Below are the code and all the weights of a small trained network. Each question names an input and a target symbol and asks about switching units off, where a switched-off unit gives its printed mean instead of its output.

import numpy as np


def w(rows, s, z=0):
    codes = np.array(rows[::2]) - 128.0
    scale = np.full(codes.shape[1], s)
    scale[-1] = z or s
    return codes * scale


def f(y):
    return np.maximum(y, 0)


def softmax(a):
    e = np.exp(a - a.max(-1, keepdims=True))
    return e / e.sum(-1, keepdims=True)


def log_softmax(a):
    a = a - a.max(-1, keepdims=True)
    return a - np.log(np.exp(a).sum(-1, keepdims=True))


def net(x, mask):
    ids = ['αβθμξπσφψω'.index(c) for c in x.split()]
    T = len(ids)
    res = E[ids] + P[:T]
    q, k, v = (res @ M[0].T for M in (Q, K, V))
    z = softmax(np.where(np.tri(T) > 0, q @ k.T / 2**0.5, -1e9)) @ v
    res = res + np.where(mask[0], z, O[0][:, -1]) @ O[0][:, :-1]
    y = f(res @ A[0][:, :-1].T + A[0][:, -1])
    res = res + np.where(mask[1:9], y, B[0][:, -1]) @ B[0][:, :-1]
    return log_softmax(res[-1] @ U[:, :-1].T + U[:, -1])


Q, K, V, O, A, B = {}, {}, {}, {}, {}, {}
E = w([
[136,119,52,69,142,83,141,139],'α',
[199,153,159,112,103,85,116,119],'β',
[125,255,99,163,157,132,194,71],'θ',
[161,138,159,139,124,41,167,145],'μ',
[130,108,119,167,151,142,176,150],'ξ',
[162,223,147,92,178,186,165,103],'π',
[142,159,136,209,103,158,81,46],'σ',
[151,145,199,106,175,205,85,50],'φ',
[238,38,57,31,137,129,116,118],'ψ',
[196,57,133,145,137,205,185,130],'ω',
],0.018)
P = w([
[92,133,103,158,28,133,98,157],'0',
[177,106,93,98,191,104,81,251],'1',
[49,128,192,116,154,76,172,94],'2',
[237,166,130,199,239,156,123,52],'3',
[87,116,101,112,116,42,202,117],'4',
[130,75,50,104,89,206,42,71],'5',
],0.011)
Q[0] = w([
[118,142,154,112,185,84,114,249],'H0',
[107,128,105,104,83,174,94,162],'H0',
],0.011)
K[0] = w([
[49,108,131,110,1,128,120,112],'H0',
[164,134,108,189,91,181,120,17],'H0',
],0.0069)
V[0] = w([
[132,150,175,100,123,221,72,79],'H0',
[121,1,103,108,104,166,89,112],'H0',
],0.0082)
O[0] = w([
[199,216,18,163,130,77,214,117,253],'H0',
[114,135,145,153,248,129,129,75,97],'H0',
],0.015,0.0056)
A[0] = w([
[75,129,166,199,53,163,130,69,46],'N0',
[103,112,173,60,70,137,129,43,127],'N1',
[19,152,135,163,116,91,178,99,58],'N2',
[1,122,174,48,124,128,74,112,207],'N3',
[157,155,116,186,116,174,52,120,172],'N4',
[232,126,152,61,155,149,61,153,229],'N5',
[86,156,172,115,143,113,141,97,65],'N6',
[91,123,47,86,80,143,196,63,251],'N7',
],0.0077,0.0023)
B[0] = w([
[111,108,107,229,117,138,165,112,152],'N0',
[180,175,135,174,136,135,51,86,164],'N1',
[17,140,81,92,58,205,152,134,145],'N2',
[120,199,123,164,107,145,73,178,170],'N3',
[23,54,169,53,138,44,191,216,178],'N4',
[58,162,79,131,75,85,198,124,205],'N5',
[194,168,117,98,95,110,250,73,148],'N6',
[125,133,125,103,255,147,91,186,254],'N7',
],0.0075,0.012)
U = w([
[70,109,134,83,234,91,17,169,45],'α',
[146,104,158,88,117,40,119,73,248],'β',
[78,115,85,81,45,169,210,76,45],'θ',
[106,108,165,111,171,87,59,157,220],'μ',
[66,67,145,123,194,128,128,171,178],'ξ',
[181,149,198,22,148,146,169,175,2],'π',
[104,94,54,220,124,78,120,54,44],'σ',
[254,166,103,189,177,90,32,41,96],'φ',
[84,54,139,57,255,67,70,73,243],'ψ',
[151,52,143,146,199,168,139,121,195],'ω',
],0.0058,0.0016)

Each question gives the input, a string of symbols that net reads in full, and the target symbol t.
The units are the heads (2 rows each of Q, K, V and O) and the neurons (one row each of A and B). Each row of codes is followed by its name. A weight is (code - 128) times the scale printed after its matrix; where a second scale follows, it is the last column's (O, A, B and U).
mask holds one flag per unit, heads first, then neurons. A switched-off unit (its flag False) gives its mean, the last column of its rows in O or B, instead of its output. The means were averaged over made-up inputs and are rounded, as every weight is.
A unit's drop is (log p(t) with every unit on - log p(t) with that unit switched off) / (log p(t) with every unit on - log p(t) with every unit switched off).
The circuit of an input: a set's keep is (log p(t) with only the set's units on - log p(t) with every unit switched off) / (log p(t) with every unit on - log p(t) with every unit switched off). Starting from all 9 units, units are removed one at a time, each time the one whose removal leaves the highest keep (on an exact tie, the one counted first), for as long as the keep stays at least 0.8.
circuit, biggest first: the units of the circuit, biggest drop first
top k neurons: the k neurons with the biggest drops, biggest first
drop when u is switched off: that unit's drop, to one decimal
input φ θ π ψ φ σ, target ψ: circuit, biggest first => [N4 H0]
input φ ψ φ φ, target ψ: top neuron => [N4]
input θ σ φ ψ π θ, target ψ: circuit, biggest first => [H0 N4]
input φ θ σ σ, target θ: top 2 neurons => [N7 N4]
input ω φ φ φ σ ξ, target φ: circuit, biggest first => [H0 N7]
input β β θ, target θ: top 3 neurons => [N2 N6 N7]
input φ ψ μ, target μ: top 3 neurons => [N3 N1 N5]
input φ μ ξ φ, target μ: circuit, biggest first => [H0 N3]
input ψ π ψ φ φ, target φ: circuit, biggest first => [N4 N5]
input φ θ θ ψ α, target α: circuit, biggest first => [H0 N3 N5]
input σ φ ψ φ π μ, target φ: top 3 neurons => [N4 N5 N2]
input π ψ β φ π ω, target φ: top 2 neurons => [N7 N5]
input σ α ψ π ψ ω, target π: drop when N6 is switched off => 0.0
input σ θ φ ψ ω ψ, target ψ: drop when N3 is switched off => 0.1
input φ ψ φ σ, target ψ: drop when N4 is switched off => 0.3
input μ φ φ, target φ: drop when N4 is switched off => 0.4
